Here is a tiny trained network, its code and every weight. The questions are about switching its units off for an input and a target symbol, where a switched-off unit gives its printed mean instead of its output.

import numpy as np


def w(rows, s, z=0):
    codes = np.array(rows[::2]) - 128.0
    scale = np.full(codes.shape[1], s)
    scale[-1] = z or s
    return codes * scale


def norm(h):
    return h / np.sqrt((h * h).mean(-1, keepdims=True) + 1e-5)


def f(y):
    return np.maximum(y, 0)


def softmax(a):
    e = np.exp(a - a.max(-1, keepdims=True))
    return e / e.sum(-1, keepdims=True)


def log_softmax(a):
    a = a - a.max(-1, keepdims=True)
    return a - np.log(np.exp(a).sum(-1, keepdims=True))


def net(x, mask):
    ids = ['βγδεζηξπσφω'.index(c) for c in x.split()]
    T = len(ids)
    res = E[ids] + P[:T]
    r = norm(res)
    for j in range(3):
        rows = slice(4 * j, 4 * j + 4)
        q, k, v = (r @ M[0][rows].T for M in (Q, K, V))
        z = softmax(np.where(np.tri(T) > 0, q @ k.T / 4**0.5, -1e9)) @ v
        o = O[0][rows]
        res = res + np.where(mask[j], z, o[:, -1]) @ o[:, :-1]
    y = f(norm(res) @ A[0][:, :-1].T + A[0][:, -1])
    res = res + np.where(mask[3:11], y, B[0][:, -1]) @ B[0][:, :-1]
    return log_softmax(norm(res)[-1] @ U[:, :-1].T + U[:, -1])


Q, K, V, O, A, B = {}, {}, {}, {}, {}, {}
E = w([
[137,174,118,111],'β',
[115,113,111,73],'γ',
[112,115,139,74],'δ',
[112,161,114,161],'ε',
[100,166,132,169],'ζ',
[107,163,127,166],'η',
[67,130,142,121],'ξ',
[86,146,112,157],'π',
[90,143,198,95],'σ',
[131,253,215,112],'φ',
[236,97,175,150],'ω',
],0.025)
P = w([
[100,254,73,38],'0',
[69,238,92,55],'1',
[66,220,107,72],'2',
[93,186,115,82],'3',
[102,162,125,91],'4',
[110,144,130,99],'5',
[113,126,137,106],'6',
[119,109,143,113],'7',
[119,95,150,122],'8',
[119,74,156,130],'9',
[123,67,156,124],'10',
[135,93,145,100],'11',
],0.0079)
Q[0] = w([
[84,57,110,180],'H0',
[172,110,99,179],'H0',
[244,140,194,119],'H0',
[130,55,113,121],'H0',
[68,115,82,141],'H1',
[91,68,110,157],'H1',
[149,158,126,64],'H1',
[167,124,123,100],'H1',
[234,143,144,102],'H2',
[48,219,124,18],'H2',
[222,107,119,159],'H2',
[247,94,140,158],'H2',
],0.015)
K[0] = w([
[109,166,119,119],'H0',
[140,127,98,48],'H0',
[238,162,140,124],'H0',
[89,183,100,94],'H0',
[41,159,151,102],'H1',
[91,13,80,75],'H1',
[178,207,169,78],'H1',
[155,164,82,130],'H1',
[66,126,68,112],'H2',
[150,3,154,194],'H2',
[76,183,103,57],'H2',
[102,179,68,30],'H2',
],0.013)
V[0] = w([
[74,141,238,77],'H0',
[78,243,76,83],'H0',
[170,110,65,120],'H0',
[236,200,149,126],'H0',
[193,43,178,70],'H1',
[187,143,190,104],'H1',
[91,173,68,54],'H1',
[210,105,114,133],'H1',
[90,137,16,192],'H2',
[247,159,124,131],'H2',
[119,180,220,183],'H2',
[155,139,99,165],'H2',
],0.013)
O[0] = w([
[148,191,151,78,179],'H0',
[171,242,121,189,252],'H0',
[181,62,163,129,99],'H0',
[206,195,114,86,137],'H0',
[163,208,100,140,45],'H1',
[133,218,83,142,134],'H1',
[139,69,51,141,245],'H1',
[193,185,130,177,75],'H1',
[126,147,110,254,104],'H2',
[196,72,198,133,129],'H2',
[114,203,212,106,154],'H2',
[144,80,158,144,117],'H2',
],0.0085,0.013)
A[0] = w([
[122,160,198,170,114],'N0',
[132,251,159,197,164],'N1',
[116,141,87,166,239],'N2',
[152,110,230,68,75],'N3',
[53,65,195,145,254],'N4',
[163,138,218,134,72],'N5',
[101,108,106,127,112],'N6',
[106,167,69,24,187],'N7',
],0.014,0.0042)
B[0] = w([
[128,38,125,42,146],'N0',
[118,56,162,96,238],'N1',
[159,118,164,160,205],'N2',
[178,142,11,146,195],'N3',
[194,210,74,142,186],'N4',
[222,124,117,176,155],'N5',
[142,145,151,157,144],'N6',
[139,75,152,132,252],'N7',
],0.012,0.011)
U = w([
[245,223,130,151,206],'β',
[175,75,23,151,117],'γ',
[154,68,73,31,55],'δ',
[158,87,148,219,78],'ε',
[104,104,184,112,143],'ζ',
[126,72,190,138,85],'η',
[29,182,72,97,253],'ξ',
[84,174,80,239,151],'π',
[65,168,132,7,11],'σ',
[118,208,166,67,255],'φ',
[189,155,134,119,43],'ω',
],0.015,0.004)

Each question gives the input, a string of symbols that net reads in full, and the target symbol t.
The units are the heads (4 rows each of Q, K, V and O) and the neurons (one row each of A and B). Each row of codes is followed by its name. A weight is (code - 128) times the scale printed after its matrix; where a second scale follows, it is the last column's (O, A, B and U).
mask holds one flag per unit, heads first, then neurons. A switched-off unit (its flag False) gives its mean, the last column of its rows in O or B, instead of its output. The means were averaged over made-up inputs and are rounded, as every weight is.
A unit's drop is (log p(t) with every unit on - log p(t) with that unit switched off) / (log p(t) with every unit on - log p(t) with every unit switched off).
The circuit of an input: a set's keep is (log p(t) with only the set's units on - log p(t) with every unit switched off) / (log p(t) with every unit on - log p(t) with every unit switched off). Starting from all 11 units, units are removed one at a time, each time the one whose removal leaves the highest keep (on an exact tie, the one counted first), for as long as the keep stays at least 0.8.
units of the circuit, in order: the units of the circuit, biggest drop first
k most important neurons: the k neurons with the biggest drops, biggest first
heads that matter: for each layer, one digit per head in row order, 1 if its drop is at least 0.15 and else 0, layers parted by /
input β ξ ξ γ β π δ π γ, target π: units of the circuit, in order -> (H2; H0)
input π β π β β β β β β π ξ, target π: units of the circuit, in order -> (H2)
input ζ ξ γ β, target ξ: units of the circuit, in order -> (H2; N4)
input γ β γ σ δ β, target σ: units of the circuit, in order -> (H2; N3)
input π δ β β β ζ β, target ζ: units of the circuit, in order -> (N1; N3; H2)
input ω π δ β ξ, target β: units of the circuit, in order -> (N4; H2)
input ε π ω π π γ, target β: heads that matter -> 100
input η γ β ξ β γ, target ξ: units of the circuit, in order -> (H2; H0)
input η β β, target η: units of the circuit, in order -> (N1; N3; H2)
input σ ε β β γ β, target γ: heads that matter -> 011
input ζ ε ω γ, target β: 2 most important neurons -> (N1; N5)
input ω γ π π β β δ, target β: 2 most important neurons -> (N1; N5)
input γ γ φ β ω η β π, target β: 3 most important neurons -> (N4; N1; N7)
input ξ ζ ε ε β ζ β δ, target ζ: most important neuron -> (N3)
input γ ξ φ β β, target φ: 2 most important neurons -> (N3; N1)
input β π δ γ β φ π π γ ξ, target π: units of the circuit, in order -> (H0; N4)
input β δ η β, target η: heads that matter -> 010
input ξ ζ γ ξ β, target ξ: heads that matter -> 001
input β γ γ ξ ζ φ ξ σ π σ β γ, target σ: heads that matter -> 001
input π β γ β ζ β ζ, target ζ: heads that matter -> 000
input γ β β β β ε ζ γ π φ, target φ: heads that matter -> 101
input ξ η β, target ζ: 4 most important neurons -> (N1; N3; N4; N2)
input β β β β ξ π β η, target π: units of the circuit, in order -> (H0)
input ζ π δ, target π: heads that matter -> 011
input γ η γ δ β β γ β η γ, target η: 2 most important neurons -> (N3; N1)
input ξ π ω δ, target β: 2 most important neurons -> (N5; N3)
input ζ γ γ ξ ζ, target ξ: most important neuron -> (N7)
input β β β η, target η: 2 most important neurons -> (N1; N0)
